Here is a tiny trained network, its code and every weight. The questions are about switching its units off for an input and a target symbol, where a switched-off unit gives its printed mean instead of its output.

import numpy as np


def w(rows, s, z=0):
    codes = np.array(rows[::2]) - 128.0
    scale = np.full(codes.shape[1], s)
    scale[-1] = z or s
    return codes * scale


def norm(h):
    return h / np.sqrt((h * h).mean(-1, keepdims=True) + 1e-5)


def f(y):
    return np.maximum(y, 0)


def softmax(a):
    e = np.exp(a - a.max(-1, keepdims=True))
    return e / e.sum(-1, keepdims=True)


def log_softmax(a):
    a = a - a.max(-1, keepdims=True)
    return a - np.log(np.exp(a).sum(-1, keepdims=True))


def net(x, mask):
    ids = ['ΓΠΣΦΨαβελμ'.index(c) for c in x.split()]
    T = len(ids)
    res = E[ids] + P[:T]
    u = 0
    for l in range(2):
        q, k, v = (norm(res) @ M[l].T for M in (Q, K, V))
        z = softmax(np.where(np.tri(T) > 0, q @ k.T / 3**0.5, -1e9)) @ v
        res = res + np.where(mask[u], z, O[l][:, -1]) @ O[l][:, :-1]
        u += 1
        y = f(norm(res) @ A[l][:, :-1].T + A[l][:, -1])
        res = res + np.where(mask[u : u + 16], y, B[l][:, -1]) @ B[l][:, :-1]
        u += 16
    return log_softmax(norm(res)[-1] @ U[:, :-1].T + U[:, -1])


Q, K, V, O, A, B = {}, {}, {}, {}, {}, {}
E = w([
[148,136,106,130,118,77,70,119,211],'Γ',
[81,151,129,83,70,211,64,159,112],'Π',
[137,126,103,97,88,118,104,103,204],'Σ',
[128,188,133,145,251,138,113,173,106],'Φ',
[160,159,47,189,155,123,147,142,152],'Ψ',
[85,161,96,142,62,49,139,150,124],'α',
[60,169,190,147,132,75,143,139,152],'β',
[136,128,228,133,156,134,147,96,199],'ε',
[206,182,183,150,93,39,137,98,80],'λ',
[175,121,118,101,136,66,153,242,133],'μ',
],0.024)
P = w([
[155,99,112,126,88,254,87,75,98],'0',
[83,132,156,194,129,89,24,127,98],'1',
[79,116,155,143,90,125,56,121,149],'2',
[98,106,121,60,76,142,79,109,127],'3',
[136,115,120,86,116,124,82,123,158],'4',
[104,122,134,82,98,134,135,139,167],'5',
[122,111,133,24,87,132,128,131,155],'6',
[99,126,120,65,105,118,184,140,184],'7',
[115,130,127,61,101,88,191,135,177],'8',
[130,130,112,78,112,82,223,125,197],'9',
[107,122,129,79,102,98,236,152,179],'10',
[122,81,122,45,103,34,159,160,118],'11',
[171,73,96,110,140,111,189,167,173],'12',
],0.009)
Q[0] = w([
[241,191,171,128,116,167,135,126,127],'0.h0',
[160,75,250,138,36,79,81,65,154],'0.h0',
[225,187,101,2,84,12,127,113,240],'0.h0',
],0.0062)
K[0] = w([
[174,105,125,63,164,92,99,96,209],'0.h0',
[51,211,85,182,158,116,192,148,188],'0.h0',
[161,148,130,44,188,38,254,125,141],'0.h0',
],0.0054)
V[0] = w([
[141,81,50,126,111,117,140,220,213],'0.h0',
[102,174,211,86,133,114,71,152,254],'0.h0',
[204,48,136,127,69,61,112,112,64],'0.h0',
],0.0058)
O[0] = w([
[156,104,164,179,71,137,152,106,76,113],'0.h0',
[138,68,165,68,176,117,172,17,73,254],'0.h0',
[61,2,204,202,128,53,71,124,87,217],'0.h0',
],0.0081,0.004)
A[0] = w([
[29,200,140,138,168,116,118,149,155,110],'0.n0',
[110,79,140,158,171,129,175,125,139,188],'0.n1',
[125,84,61,116,179,96,138,185,144,115],'0.n2',
[126,175,91,175,160,197,188,123,155,140],'0.n3',
[186,120,71,190,123,118,167,111,118,78],'0.n4',
[174,140,151,75,126,86,202,179,136,168],'0.n5',
[126,152,103,147,218,141,128,151,133,148],'0.n6',
[121,121,70,183,144,148,154,109,148,16],'0.n7',
[135,164,85,132,108,68,174,135,178,193],'0.n8',
[106,151,135,127,134,188,60,160,124,63],'0.n9',
[126,131,150,147,150,102,167,111,143,140],'0.n10',
[171,92,118,105,114,43,83,84,78,120],'0.n11',
[178,216,130,131,30,90,101,139,88,189],'0.n12',
[150,112,80,177,127,161,93,165,87,115],'0.n13',
[177,172,109,166,114,136,123,140,107,5],'0.n14',
[174,78,119,136,147,126,147,251,103,125],'0.n15',
],0.011,0.0034)
B[0] = w([
[191,94,58,58,182,132,115,52,136,158],'0.n0',
[198,171,193,67,195,36,134,101,113,159],'0.n1',
[164,53,169,194,91,118,88,90,54,170],'0.n2',
[175,131,130,185,188,163,79,73,152,145],'0.n3',
[184,152,122,83,60,111,75,187,206,160],'0.n4',
[149,40,126,140,198,176,51,207,108,205],'0.n5',
[175,178,106,78,190,15,124,96,59,161],'0.n6',
[238,45,135,210,108,152,160,88,225,143],'0.n7',
[159,74,48,42,119,177,126,195,111,206],'0.n8',
[97,143,215,51,56,50,150,178,131,139],'0.n9',
[159,142,147,1,81,168,94,39,141,177],'0.n10',
[141,116,165,101,216,178,209,115,150,254],'0.n11',
[62,174,95,227,208,35,154,162,223,233],'0.n12',
[86,204,81,99,117,141,26,42,127,140],'0.n13',
[225,129,113,164,149,196,106,162,113,139],'0.n14',
[87,152,171,207,223,110,50,84,41,155],'0.n15',
],0.0059,0.012)
Q[1] = w([
[126,91,139,85,169,88,87,110,196],'1.h0',
[136,55,154,79,143,128,78,144,175],'1.h0',
[211,102,153,44,181,2,202,132,197],'1.h0',
],0.0066)
K[1] = w([
[168,142,208,68,124,78,221,225,93],'1.h0',
[166,130,199,110,131,188,243,179,98],'1.h0',
[246,2,151,75,26,46,123,239,98],'1.h0',
],0.0059)
V[1] = w([
[188,139,56,174,104,124,200,214,75],'1.h0',
[146,108,133,104,187,12,60,99,109],'1.h0',
[201,255,222,156,125,143,249,135,93],'1.h0',
],0.0067)
O[1] = w([
[187,84,147,135,150,69,161,56,145,88],'1.h0',
[182,146,109,139,55,226,200,149,101,248],'1.h0',
[115,197,195,85,74,8,107,93,153,151],'1.h0',
],0.013,0.011)
A[1] = w([
[126,53,100,144,182,131,84,50,147,49],'1.n0',
[20,61,141,128,150,150,95,59,74,38],'1.n1',
[69,214,113,110,121,130,60,141,86,76],'1.n2',
[108,86,128,196,78,120,123,86,250,129],'1.n3',
[88,108,237,101,138,154,71,65,161,125],'1.n4',
[182,140,136,68,104,89,115,147,118,173],'1.n5',
[81,102,69,125,123,123,131,220,147,55],'1.n6',
[61,184,125,113,132,137,115,134,139,106],'1.n7',
[141,141,83,100,182,126,122,108,70,49],'1.n8',
[155,162,100,135,102,111,171,169,195,86],'1.n9',
[98,92,53,82,122,188,113,152,106,166],'1.n10',
[133,149,169,108,153,149,122,36,136,137],'1.n11',
[92,169,87,126,170,113,104,118,89,123],'1.n12',
[98,130,138,73,112,101,121,35,219,106],'1.n13',
[147,129,174,179,177,158,135,88,127,114],'1.n14',
[25,170,137,115,73,131,67,165,79,2],'1.n15',
],0.011,0.0038)
B[1] = w([
[125,118,222,144,167,110,223,119,141,143],'1.n0',
[67,134,95,48,155,82,165,78,97,131],'1.n1',
[47,172,209,118,137,134,206,185,196,147],'1.n2',
[72,112,134,66,83,150,171,101,53,166],'1.n3',
[215,118,63,78,70,31,142,111,190,172],'1.n4',
[108,128,150,166,170,104,119,112,166,255],'1.n5',
[83,81,118,185,80,28,188,115,118,150],'1.n6',
[167,39,116,107,115,164,144,199,192,140],'1.n7',
[112,248,83,107,148,153,197,175,113,161],'1.n8',
[102,110,94,84,120,142,77,112,53,223],'1.n9',
[85,188,149,201,190,53,88,116,161,191],'1.n10',
[191,82,128,132,66,94,140,95,2,180],'1.n11',
[130,145,122,123,175,145,144,207,60,145],'1.n12',
[230,77,166,45,90,171,61,129,93,184],'1.n13',
[169,45,156,110,85,99,93,135,107,184],'1.n14',
[143,99,166,178,120,121,213,232,215,142],'1.n15',
],0.0081,0.0086)
U = w([
[133,215,89,91,212,165,133,168,140,77],'Γ',
[129,132,205,216,160,42,142,75,161,253],'Π',
[85,81,31,172,92,96,181,134,94,93],'Σ',
[97,12,160,210,149,167,81,158,91,154],'Φ',
[116,97,205,211,200,231,120,81,179,137],'Ψ',
[145,84,137,44,82,124,88,119,122,81],'α',
[214,189,28,216,81,157,88,189,145,42],'β',
[132,78,97,158,116,254,224,99,79,98],'ε',
[75,100,147,155,199,139,158,47,186,123],'λ',
[101,124,175,129,166,147,112,207,233,139],'μ',
],0.0083,0.0026)

Each question gives the input, a string of symbols that net reads in full, and the target symbol t.
The units are the heads (3 rows each of Q, K, V and O) and the neurons (one row each of A and B). Each row of codes is followed by its name. A weight is (code - 128) times the scale printed after its matrix; where a second scale follows, it is the last column's (O, A, B and U).
mask holds one flag per unit, layer by layer, with each layer's heads first. A switched-off unit (its flag False) gives its mean, the last column of its rows in O or B, instead of its output. The means were averaged over made-up inputs and are rounded, as every weight is.
A unit's drop is (log p(t) with every unit on - log p(t) with that unit switched off) / (log p(t) with every unit on - log p(t) with every unit switched off).
The circuit of an input: a set's keep is (log p(t) with only the set's units on - log p(t) with every unit switched off) / (log p(t) with every unit on - log p(t) with every unit switched off). Starting from the 12 units with the biggest drops (on a tie, the unit counted first), units are removed one at a time, each time the one whose removal leaves the highest keep (on an exact tie, the one counted first), for as long as the keep stays at least 0.8.
circuit, biggest first: the units of the circuit, biggest drop first
unit that matters most: the unit with the biggest drop
k most important neurons: the k neurons with the biggest drops, biggest first
k most important neurons of layer l: the k neurons of layer l with the biggest drops, biggest first
drop when u is switched off: that unit's drop, to one decimal
input Γ β Γ Γ, target Γ: circuit, biggest first : (1.h0, 0.h0, 1.n10)
input Φ Ψ ε Γ, target μ: circuit, biggest first : (1.h0, 1.n2, 0.n5)
input Γ μ Γ μ Γ Γ ε Ψ Φ Φ Φ Φ Γ, target β: unit that matters most : 0.h0
input β λ Φ Σ Φ Γ, target β: 3 most important neurons of layer 0 : (0.n12, 0.n11, 0.n9)
input Π Σ Γ, target λ: 2 most important neurons of layer 1 : (1.n10, 1.n1)
input Ψ Γ λ λ λ λ Γ Φ β, target Γ: 2 most important neurons : (0.n12, 0.n8)
input μ Ψ Γ, target ε: 2 most important neurons : (1.n3, 0.n5)
input Γ α λ Γ λ λ λ Ψ λ, target β: circuit, biggest first : (0.h0, 0.n12, 1.h0)
input Φ Ψ Σ Φ Γ Ψ Φ λ Γ β, target α: circuit, biggest first : (0.n0, 1.n13)
input Π Ψ Ψ Γ ε Σ, target μ: 3 most important neurons : (1.n10, 0.n12, 0.n11)
input Γ Γ Γ, target Ψ: circuit, biggest first : (1.h0, 1.n10, 0.h0, 0.n11)
input Ψ λ Σ Γ Γ Φ Ψ Ψ Γ, target Σ: 2 most important neurons : (1.n6, 0.n12)
input λ Π Γ λ λ λ Γ λ λ λ Π λ Γ, target α: 2 most important neurons of layer 0 : (0.n11, 0.n5)
input Γ Γ Ψ λ Π λ β, target α: unit that matters most : 0.n0
input α Γ Ψ Γ λ Γ λ, target ε: circuit, biggest first : (0.n12, 1.h0, 0.n11)
input Ψ β Φ β, target Γ: 2 most important neurons : (0.n0, 1.n10)
input ε Π Γ, target μ: circuit, biggest first : (1.h0, 1.n2)
input λ λ μ ε Φ Φ β λ, target Γ: 2 most important neurons : (0.n12, 0.n15)
input Π Ψ ε Σ, target μ: 3 most important neurons of layer 0 : (0.n13, 0.n12, 0.n11)
input λ Γ λ, target ε: unit that matters most : 0.h0
input Γ Σ Σ, target λ: 4 most important neurons : (1.n10, 0.n1, 0.n10, 1.n1)
input Ψ Φ Γ, target Σ: 2 most important neurons of layer 1 : (1.n6, 1.n3)
input ε λ Ψ Γ λ Φ λ, target Γ: 2 most important neurons : (0.n12, 0.n2)
input ε Γ λ Ψ Σ Σ, target Σ: 2 most important neurons of layer 1 : (1.n6, 1.n10)
input β λ Φ Φ Σ, target β: 3 most important neurons : (0.n12, 0.n11, 1.n10)
input Ψ λ μ λ λ ε μ Σ, target ε: 3 most important neurons of layer 0 : (0.n12, 0.n8, 0.n10)
input Γ λ λ Φ Γ Σ ε, target α: unit that matters most : 1.n4
input Φ λ λ Γ μ, target Φ: drop when 0.n15 is switched off : 0.1
input Ψ Γ Φ λ λ Ψ μ Γ, target ε: drop when 1.n3 is switched off : 0.1
input Ψ λ Φ Π ε Φ λ λ Γ λ Ψ λ Ψ, target Π: drop when 0.n2 is switched off : 0.2
